Below is a small trained network, with its code and all its weights. Each question gives an input and a target symbol and asks what happens when units are switched off, that is, made to give their printed mean instead of their output.

import numpy as np


def w(rows, s, z=0):
    codes = np.array(rows[::2]) - 128.0
    scale = np.full(codes.shape[1], s)
    scale[-1] = z or s
    return codes * scale


def f(y):
    return y / 2 * (1 + np.tanh(0.7978845608 * (y + 0.044715 * y**3)))


def softmax(a):
    e = np.exp(a - a.max(-1, keepdims=True))
    return e / e.sum(-1, keepdims=True)


def log_softmax(a):
    a = a - a.max(-1, keepdims=True)
    return a - np.log(np.exp(a).sum(-1, keepdims=True))


def net(x, mask):
    ids = ['ΔΛΞΩεθπσ'.index(c) for c in x.split()]
    T = len(ids)
    res = E[ids] + P[:T]
    r = res
    for j in range(3):
        rows = slice(2 * j, 2 * j + 2)
        q, k, v = (r @ M[0][rows].T for M in (Q, K, V))
        z = softmax(np.where(np.tri(T) > 0, q @ k.T / 2**0.5, -1e9)) @ v
        o = O[0][rows]
        res = res + np.where(mask[j], z, o[:, -1]) @ o[:, :-1]
    y = f(res @ A[0][:, :-1].T + A[0][:, -1])
    res = res + np.where(mask[3:27], y, B[0][:, -1]) @ B[0][:, :-1]
    return log_softmax(res[-1] @ U[:, :-1].T + U[:, -1])


Q, K, V, O, A, B = {}, {}, {}, {}, {}, {}
E = w([
[128,74,106],'Δ',
[94,63,145],'Λ',
[148,72,146],'Ξ',
[119,72,172],'Ω',
[111,76,192],'ε',
[85,38,230],'θ',
[121,246,119],'π',
[125,44,228],'σ',
],0.013)
P = w([
[174,60,84],'0',
[128,151,170],'1',
[130,84,112],'2',
[130,139,169],'3',
[104,90,109],'4',
[131,136,172],'5',
[80,92,106],'6',
[134,137,179],'7',
[57,95,104],'8',
[138,136,182],'9',
[31,93,102],'10',
[143,138,184],'11',
[2,86,98],'12',
[148,142,190],'13',
],0.019)
Q[0] = w([
[104,140,240],'h1',
[165,46,113],'h1',
[88,2,126],'h2',
[99,125,181],'h2',
[140,142,32],'h3',
[148,196,197],'h3',
],0.0091)
K[0] = w([
[26,170,99],'h1',
[163,58,203],'h1',
[59,50,185],'h2',
[175,52,107],'h2',
[254,96,128],'h3',
[16,36,90],'h3',
],0.0092)
V[0] = w([
[71,77,81],'h1',
[199,152,89],'h1',
[69,107,141],'h2',
[172,201,48],'h2',
[255,131,118],'h3',
[100,136,37],'h3',
],0.0069)
O[0] = w([
[180,213,1,155],'h1',
[152,31,131,73],'h1',
[158,81,112,173],'h2',
[95,144,245,1],'h2',
[189,199,59,71],'h3',
[135,28,13,94],'h3',
],0.0053,0.0059)
A[0] = w([
[143,55,139,138],'n1',
[139,91,120,147],'n2',
[162,113,187,42],'n3',
[214,161,192,110],'n4',
[158,131,114,91],'n5',
[84,162,88,94],'n6',
[55,153,155,163],'n7',
[247,251,88,1],'n8',
[178,100,53,194],'n9',
[160,145,130,137],'n10',
[147,205,56,53],'n11',
[205,168,209,95],'n12',
[156,111,47,56],'n13',
[98,119,119,212],'n14',
[161,117,96,110],'n15',
[179,131,99,157],'n16',
[85,157,173,78],'n17',
[168,243,91,38],'n18',
[169,133,127,133],'n19',
[173,122,127,172],'n20',
[150,112,122,118],'n21',
[166,213,102,126],'n22',
[126,118,130,98],'n23',
[190,196,105,86],'n24',
],0.016,0.0094)
B[0] = w([
[102,114,98,235],'n1',
[105,145,103,179],'n2',
[178,37,145,139],'n3',
[198,99,44,183],'n4',
[137,90,154,111],'n5',
[180,98,160,152],'n6',
[147,164,177,252],'n7',
[119,88,251,137],'n8',
[77,101,172,210],'n9',
[130,122,73,127],'n10',
[158,65,78,132],'n11',
[145,76,38,199],'n12',
[168,186,187,145],'n13',
[149,179,126,254],'n14',
[130,114,168,127],'n15',
[115,98,103,137],'n16',
[117,82,226,162],'n17',
[2,6,134,151],'n18',
[136,102,98,126],'n19',
[113,137,76,157],'n20',
[95,120,125,127],'n21',
[76,94,49,156],'n22',
[122,126,128,117],'n23',
[95,80,145,130],'n24',
],0.0093,0.007)
U = w([
[69,77,113,138],'Δ',
[110,205,63,247],'Λ',
[106,226,225,208],'Ξ',
[148,104,255,4],'Ω',
[211,129,170,143],'ε',
[199,79,108,2],'θ',
[194,143,27,70],'π',
[202,147,128,138],'σ',
],0.014,0.0078)

Each question gives the input, a string of symbols that net reads in full, and the target symbol t.
The units are the heads (2 rows each of Q, K, V and O) and the neurons (one row each of A and B). Each row of codes is followed by its name. A weight is (code - 128) times the scale printed after its matrix; where a second scale follows, it is the last column's (O, A, B and U).
mask holds one flag per unit, heads first, then neurons. A switched-off unit (its flag False) gives its mean, the last column of its rows in O or B, instead of its output. The means were averaged over made-up inputs and are rounded, as every weight is.
A unit's drop is (log p(t) with every unit on - log p(t) with that unit switched off) / (log p(t) with every unit on - log p(t) with every unit switched off).
The circuit of an input: a set's keep is (log p(t) with only the set's units on - log p(t) with every unit switched off) / (log p(t) with every unit on - log p(t) with every unit switched off). Starting from the 12 units with the biggest drops (on a tie, the unit counted first), units are removed one at a time, each time the one whose removal leaves the highest keep (on an exact tie, the one counted first), for as long as the keep stays at least 0.8.
circuit, biggest first: the units of the circuit, biggest drop first
most important unit: the unit with the biggest drop
k most important neurons: the k neurons with the biggest drops, biggest first
heads that matter: for each layer, one digit per head in row order, 1 if its drop is at least 0.15 and else 0, layers parted by /
drop of u: that unit's drop, to one decimal
input Λ Λ π Λ π ε π ε Ω Ω Δ Λ Ω, target Ξ: most important unit -> n7
input Λ π π ε ε π ε θ π π Λ, target Λ: circuit, biggest first -> n14; n17; n18
input θ Ξ Λ σ Ξ, target Λ: circuit, biggest first -> h3; n17; n3
input ε π Λ ε Ω ε Λ, target Λ: heads that matter -> 000
input Δ π ε θ π π π π π θ, target Δ: circuit, biggest first -> n1; h3
input Λ θ θ Ω ε ε θ, target Ξ: circuit, biggest first -> h3; n12; n7
input π π ε π π σ Λ Ξ Ω π ε θ ε, target Ξ: circuit, biggest first -> n7; n14
input σ π θ ε π π Λ σ, target Δ: heads that matter -> 011
input Λ σ ε ε Ξ π Ξ Ω Ξ ε Ξ, target Ξ: 2 most important neurons -> n12; n4
input Ω Λ Ω ε σ ε ε, target Ξ: circuit, biggest first -> h3; n12; n4
input π Λ Ω Λ Ω Ω π π θ π π θ, target Δ: circuit, biggest first -> h3; n1
input Ξ Ω π θ π π Ω ε π σ ε π Ω, target Ξ: 2 most important neurons -> n7; n12
input π π ε π π ε ε Δ θ π θ, target Λ: 2 most important neurons -> n14; n17
input ε π ε σ σ π ε ε σ π, target ε: most important unit -> h1
input Ξ π π π π θ ε ε ε π ε π, target ε: 3 most important neurons -> n12; n4; n17
input Δ π π Λ π Λ Ω Ξ Λ Ξ Ξ ε π π, target Δ: heads that matter -> 100
input π π π θ π π π Ω ε ε Λ Λ Ω, target Λ: 2 most important neurons -> n14; n17
input σ Ω π Ξ, target π: heads that matter -> 001
input σ π θ Δ π Ω ε ε θ, target Λ: drop of n9 -> 0.1
input Ω Δ π π, target Δ: drop of n5 -> 0.0
input ε Λ ε Λ Ω Λ π π σ Ξ Ξ, target Λ: drop of h3 -> 0.1
input Δ π Ξ π Δ Δ θ π σ ε Δ π σ, target Λ: most important neuron -> n14
